A =
[[118 118 114 103 101 104 118 155 155 100 155 100 116 115 154 155]
 [ 99 100 101 151 144 110  99 144 144 137 146 138 100 100 151 147]
 [100 100 101 154 151 121 100 133 133 147 137 148 100 101 147 137]
 [111 111 109 104 101 103 111 155 156 100 155 100 110 110 156 156]
 [156 156 155 113 126 151 156 105 105 137 104 136 156 155 102 104]]
Rows and columns are counted from 1.
(1, 1) -> 118
(5, 8) -> 105
(5, 4) -> 113
(1, 14) -> 115
(5, 2) -> 156
(1, 16) -> 155
(2, 6) -> 110
(5, 3) -> 155
(5, 9) -> 105
(4, 6) -> 103
(4, 9) -> 156
(2, 16) -> 147
(5, 6) -> 151
(3, 8) -> 133
(2, 11) -> 146
(4, 7) -> 111
(1, 9) -> 155
(3, 10) -> 147
(3, 3) -> 101
(3, 16) -> 137
(1, 10) -> 100
(1, 4) -> 103
(3, 7) -> 100
(2, 9) -> 144
(3, 1) -> 100
(5, 5) -> 126

data =
[[114 137 146 135 114 123 127 113 114]
 [116 137 149 133 113 122 122 117 116]]
Rows and columns are counted from 1.
(1, 1) -> 114
(2, 8) -> 117
(1, 7) -> 127
(2, 4) -> 133
(1, 9) -> 114
(2, 9) -> 116

arr = [[102, 107, 102, 149, 127, 129, 107, 145], [115, 145, 115, 149, 125, 111, 134, 117], [114, 146, 114, 107, 127, 143, 142, 105], [146, 134, 146, 152, 133, 110, 118, 129], [122, 111, 123, 107, 127, 145, 127, 138]]
Indices start at 1.
(1, 1) => 102
(5, 8) => 138
(1, 7) => 107
(3, 8) => 105
(4, 4) => 152
(5, 6) => 145
(2, 7) => 134
(5, 2) => 111
(1, 5) => 127
(1, 6) => 129
(1, 2) => 107
(2, 3) => 115
(5, 7) => 127
(4, 7) => 118
(2, 4) => 149
(3, 4) => 107
(3, 5) => 127
(5, 4) => 107
(3, 7) => 142
(1, 4) => 149

grid =
116	115	128	115
125	110	115	121
128	135	132	146
129	119	132	124
128	138	142	143
139	127	127	145
139	110	127	123
128	132	126	127
134	137	145	136
130	135	112	116
150	118	130	127
140	124	135	133
125	142	117	143
Rows and columns are counted from 1.
(1, 1)	116
(6, 4)	145
(6, 3)	127
(5, 2)	138
(5, 4)	143
(8, 1)	128
(7, 3)	127
(13, 3)	117
(1, 3)	128
(12, 2)	124
(8, 4)	127
(7, 2)	110
(8, 2)	132
(11, 4)	127
(13, 2)	142

x =
[[129 109 150 121 126 108 113 114 131 120 113 109 127 145 146 116]
 [117 117 119 120 148 118 139 109 123 139 124 127 117 141 132 152]
 [104 151 120 136 148 144 130 124 119 145 130 130 115 108 130 104]
 [143 138 103 145 127 115 111 141 134 106 115 126 119 127 109 151]
 [141 136 146 143 146 119 133 149 142 104 122 107 148 138 134 106]
 [144 116 141 121 135 146 121 108 134 130 144 106 139 104 148 134]]
Rows and columns are counted from 1.
row 1 col 1 -> 129
row 3 col 4 -> 136
row 1 col 6 -> 108
row 5 col 6 -> 119
row 6 col 10 -> 130
row 1 col 11 -> 113
row 5 col 10 -> 104
row 5 col 7 -> 133
row 4 col 8 -> 141
row 5 col 1 -> 141
row 1 col 8 -> 114
row 2 col 6 -> 118
row 1 col 16 -> 116
row 6 col 8 -> 108
row 6 col 1 -> 144
row 3 col 16 -> 104
row 1 col 15 -> 146
row 6 col 14 -> 104
row 4 col 13 -> 119
row 6 col 5 -> 135
row 5 col 2 -> 136
row 1 col 5 -> 126
row 5 col 16 -> 106
row 6 col 6 -> 146
row 5 col 13 -> 148
row 2 col 5 -> 148
row 3 col 11 -> 130
row 4 col 4 -> 145
row 4 col 9 -> 134
row 2 col 9 -> 123
row 4 col 14 -> 127
row 3 col 15 -> 130

M =
[[104 131 131 131 116 138]
 [113 147 131 127 127 140]
 [119 132 128 131 131 140]]
Rows and columns are counted from 1.
row 1 col 1	104
row 2 col 2	147
row 3 col 5	131
row 2 col 4	127
row 1 col 4	131
row 2 col 6	140
row 1 col 2	131

a =
[[127 135 133 128 127 136 136 132 137 132]
 [127 138 136 129 126 135 135 134 136 135]
 [136 126 127 132 137 133 133 127 132 127]
 [131 133 132 130 131 134 134 131 134 131]
 [119 135 131 120 119 144 144 128 145 128]
 [143 133 135 141 142 123 123 137 123 137]
 [134 125 125 129 135 136 136 125 135 125]
 [150 124 128 144 150 121 121 132 120 131]
 [132 126 125 128 133 137 137 125 137 125]
 [127 125 123 123 128 142 142 122 142 122]
 [145 129 132 141 145 123 123 134 122 134]
 [152 123 127 145 153 119 119 132 118 131]
 [122 131 128 121 123 143 143 126 144 126]
 [122 135 132 123 122 142 142 129 142 129]
 [132 129 128 129 132 135 135 128 135 128]]
Rows and columns are counted from 1.
row 1 col 1: 127
row 6 col 10: 137
row 4 col 4: 130
row 14 col 4: 123
row 7 col 4: 129
row 12 col 1: 152
row 9 col 4: 128
row 15 col 3: 128
row 8 col 3: 128
row 9 col 7: 137
row 2 col 2: 138
row 7 col 2: 125
row 4 col 6: 134
row 6 col 5: 142
row 5 col 3: 131
row 5 col 5: 119
row 8 col 1: 150
row 11 col 8: 134
row 5 col 8: 128
row 8 col 9: 120
row 2 col 9: 136
row 1 col 4: 128
row 8 col 10: 131
row 9 col 1: 132
row 6 col 6: 123
row 3 col 8: 127
row 5 col 7: 144
row 13 col 2: 131
row 8 col 6: 121
row 15 col 1: 132
row 8 col 5: 150
row 2 col 10: 135
row 2 col 8: 134
row 15 col 10: 128
row 3 col 9: 132
row 6 col 8: 137
row 13 col 7: 143
row 12 col 4: 145

B =
[[126 120 131 103 123 134]
 [109 139 108 147 116 114]
 [139 129 129 118 103 132]
 [124 125 116 128 131 109]
 [139 143 100 130 131 136]
 [104 129 117 124 114 107]
 [135 146 131 135 127 109]
 [118 129 123 124 135 132]
 [118 115 110 124 142 127]
 [135 148 117 118 114 136]
 [122 157 110 118 135 118]]
Rows and columns are counted from 1.
row 1 col 1: 126
row 8 col 6: 132
row 2 col 2: 139
row 10 col 4: 118
row 7 col 1: 135
row 9 col 1: 118
row 3 col 1: 139
row 6 col 6: 107
row 9 col 2: 115
row 10 col 2: 148
row 7 col 4: 135
row 11 col 2: 157
row 9 col 5: 142
row 8 col 2: 129
row 3 col 3: 129
row 4 col 4: 128
row 6 col 2: 129
row 1 col 3: 131
row 2 col 1: 109
row 1 col 6: 134
row 4 col 1: 124
row 11 col 4: 118
